Below is a small trained network, with its code and all its weights. Each question gives an input and a target symbol and asks what happens when units are switched off, that is, made to give their printed mean instead of their output.

import numpy as np


def w(rows, s, z=0):
    codes = np.array(rows[::2]) - 128.0
    scale = np.full(codes.shape[1], s)
    scale[-1] = z or s
    return codes * scale


def norm(h):
    return h / np.sqrt((h * h).mean(-1, keepdims=True) + 1e-5)


def f(y):
    return np.maximum(y, 0)


def softmax(a):
    e = np.exp(a - a.max(-1, keepdims=True))
    return e / e.sum(-1, keepdims=True)


def log_softmax(a):
    a = a - a.max(-1, keepdims=True)
    return a - np.log(np.exp(a).sum(-1, keepdims=True))


def net(x, mask):
    ids = ['ΓΔΞΠΣΨΩαβεζθμτ'.index(c) for c in x.split()]
    T = len(ids)
    res = E[ids] + P[:T]
    r = norm(res)
    for j in range(3):
        rows = slice(4 * j, 4 * j + 4)
        q, k, v = (r @ M[0][rows].T for M in (Q, K, V))
        z = softmax(np.where(np.tri(T) > 0, q @ k.T / 4**0.5, -1e9)) @ v
        o = O[0][rows]
        res = res + np.where(mask[j], z, o[:, -1]) @ o[:, :-1]
    y = f(norm(res) @ A[0][:, :-1].T + A[0][:, -1])
    res = res + np.where(mask[3:7], y, B[0][:, -1]) @ B[0][:, :-1]
    return log_softmax(norm(res)[-1] @ U[:, :-1].T + U[:, -1])


Q, K, V, O, A, B = {}, {}, {}, {}, {}, {}
E = w([
[155,62,192,129],'Γ',
[129,69,184,107],'Δ',
[143,81,166,126],'Ξ',
[129,67,180,109],'Π',
[129,62,182,111],'Σ',
[151,80,145,123],'Ψ',
[197,115,80,30],'Ω',
[122,40,166,111],'α',
[154,16,162,147],'β',
[104,175,239,76],'ε',
[253,131,114,253],'ζ',
[155,179,199,87],'θ',
[34,130,118,51],'μ',
[75,141,179,157],'τ',
],0.014)
P = w([
[145,130,251,138],'0',
[155,97,254,137],'1',
[149,86,239,142],'2',
[137,76,204,132],'3',
[129,79,177,142],'4',
[131,62,156,136],'5',
[132,53,132,135],'6',
[134,52,106,144],'7',
[137,43,75,149],'8',
[144,43,72,155],'9',
[168,31,82,175],'10',
],0.0057)
Q[0] = w([
[174,35,197,94],'H1',
[121,238,99,205],'H1',
[157,71,139,106],'H1',
[107,78,71,32],'H1',
[90,200,38,69],'H2',
[170,160,150,120],'H2',
[142,152,95,164],'H2',
[82,241,48,122],'H2',
[180,82,168,151],'H3',
[124,119,87,72],'H3',
[155,156,71,146],'H3',
[104,156,5,69],'H3',
],0.013)
K[0] = w([
[106,61,91,105],'H1',
[106,206,193,249],'H1',
[108,86,107,28],'H1',
[175,165,82,84],'H1',
[175,131,182,57],'H2',
[86,125,128,75],'H2',
[130,148,128,102],'H2',
[199,191,198,65],'H2',
[155,130,159,66],'H3',
[111,141,181,243],'H3',
[144,179,106,193],'H3',
[100,77,159,225],'H3',
],0.012)
V[0] = w([
[163,91,129,176],'H1',
[208,108,184,163],'H1',
[30,125,135,211],'H1',
[104,110,118,173],'H1',
[207,112,155,83],'H2',
[145,106,93,50],'H2',
[236,162,92,33],'H2',
[60,147,190,8],'H2',
[106,172,137,104],'H3',
[99,197,217,203],'H3',
[195,88,120,116],'H3',
[218,187,148,13],'H3',
],0.014)
O[0] = w([
[78,114,76,139,163],'H1',
[117,139,60,157,230],'H1',
[22,136,228,153,1],'H1',
[53,120,160,139,89],'H1',
[193,121,106,93,214],'H2',
[162,39,126,51,103],'H2',
[192,125,162,57,35],'H2',
[63,107,120,76,141],'H2',
[126,155,104,114,105],'H3',
[63,186,181,164,110],'H3',
[182,114,135,94,203],'H3',
[169,199,2,66,244],'H3',
],0.0097,0.0085)
A[0] = w([
[80,134,63,102,94],'N1',
[117,114,178,7,214],'N2',
[140,103,124,128,254],'N3',
[113,63,97,116,41],'N4',
],0.011,0.0018)
B[0] = w([
[112,176,176,100,254],'N1',
[213,127,255,101,210],'N2',
[188,104,38,114,236],'N3',
[87,160,95,48,230],'N4',
],0.0083,0.0036)
U = w([
[148,148,132,160,27],'Γ',
[104,170,166,88,64],'Δ',
[121,181,148,144,46],'Ξ',
[96,146,152,102,54],'Π',
[75,131,140,87,67],'Σ',
[187,161,96,82,174],'Ψ',
[174,149,162,108,44],'Ω',
[78,34,111,76,70],'α',
[120,46,109,172,57],'β',
[98,217,154,99,155],'ε',
[223,168,175,227,199],'ζ',
[158,245,107,90,142],'θ',
[147,115,251,100,229],'μ',
[64,165,171,202,255],'τ',
],0.012,0.0064)

Each question gives the input, a string of symbols that net reads in full, and the target symbol t.
The units are the heads (4 rows each of Q, K, V and O) and the neurons (one row each of A and B). Each row of codes is followed by its name. A weight is (code - 128) times the scale printed after its matrix; where a second scale follows, it is the last column's (O, A, B and U).
mask holds one flag per unit, heads first, then neurons. A switched-off unit (its flag False) gives its mean, the last column of its rows in O or B, instead of its output. The means were averaged over made-up inputs and are rounded, as every weight is.
A unit's drop is (log p(t) with every unit on - log p(t) with that unit switched off) / (log p(t) with every unit on - log p(t) with every unit switched off).
The circuit of an input: a set's keep is (log p(t) with only the set's units on - log p(t) with every unit switched off) / (log p(t) with every unit on - log p(t) with every unit switched off). Starting from all 7 units, units are removed one at a time, each time the one whose removal leaves the highest keep (on an exact tie, the one counted first), for as long as the keep stays at least 0.8.
units of the circuit, in order: the units of the circuit, biggest drop first
unit that matters most: the unit with the biggest drop
which heads matter: for each layer, one digit per head in row order, 1 if its drop is at least 0.15 and else 0, layers parted by /
input β α θ Ξ τ Σ ζ, target τ: units of the circuit, in order	(H1, H2)
input μ Δ Δ Δ μ α, target μ: units of the circuit, in order	(H1)
input Γ μ θ α, target μ: units of the circuit, in order	(H1, N2)
input α ε ζ τ μ Π Ψ β, target β: which heads matter	111
input Ξ ε ε Ψ ζ Σ, target ζ: which heads matter	010
input Δ Σ ζ ε Ξ Ψ τ Γ, target τ: which heads matter	010
input Ψ τ Ψ, target τ: units of the circuit, in order	(H2, H3)
input τ Π Σ θ α θ ζ Δ Ξ Π μ, target μ: which heads matter	101
input μ τ Ξ, target τ: which heads matter	011
input θ Ψ Σ μ Ψ Σ, target μ: which heads matter	100
input α Σ Ψ, target α: units of the circuit, in order	(H3, H1, H2)
input τ ζ μ Ξ Ψ θ Δ Γ, target θ: units of the circuit, in order	(H3, H1)
input θ α Ψ Σ τ α Δ, target τ: units of the circuit, in order	(H2, H1)
input α θ β μ Π α β, target α: which heads matter	101
input ζ Ψ τ α Δ, target τ: units of the circuit, in order	(H2, H1, H3)
input β Ξ Δ, target β: unit that matters most	H3
input Ψ α Σ Ψ θ μ α ζ ζ τ Π, target τ: which heads matter	010
input α μ ε α Ψ Σ ζ Γ μ θ, target μ: units of the circuit, in order	(H1, H2, N2)
input Ψ Γ τ Ψ μ ε, target μ: which heads matter	100
input ζ μ τ Δ β Ψ μ Ψ, target μ: which heads matter	100
input Δ τ ζ τ θ, target τ: which heads matter	110
input Π Δ μ β Γ ε Δ α α α Ξ, target α: units of the circuit, in order	(H1, H3, H2)
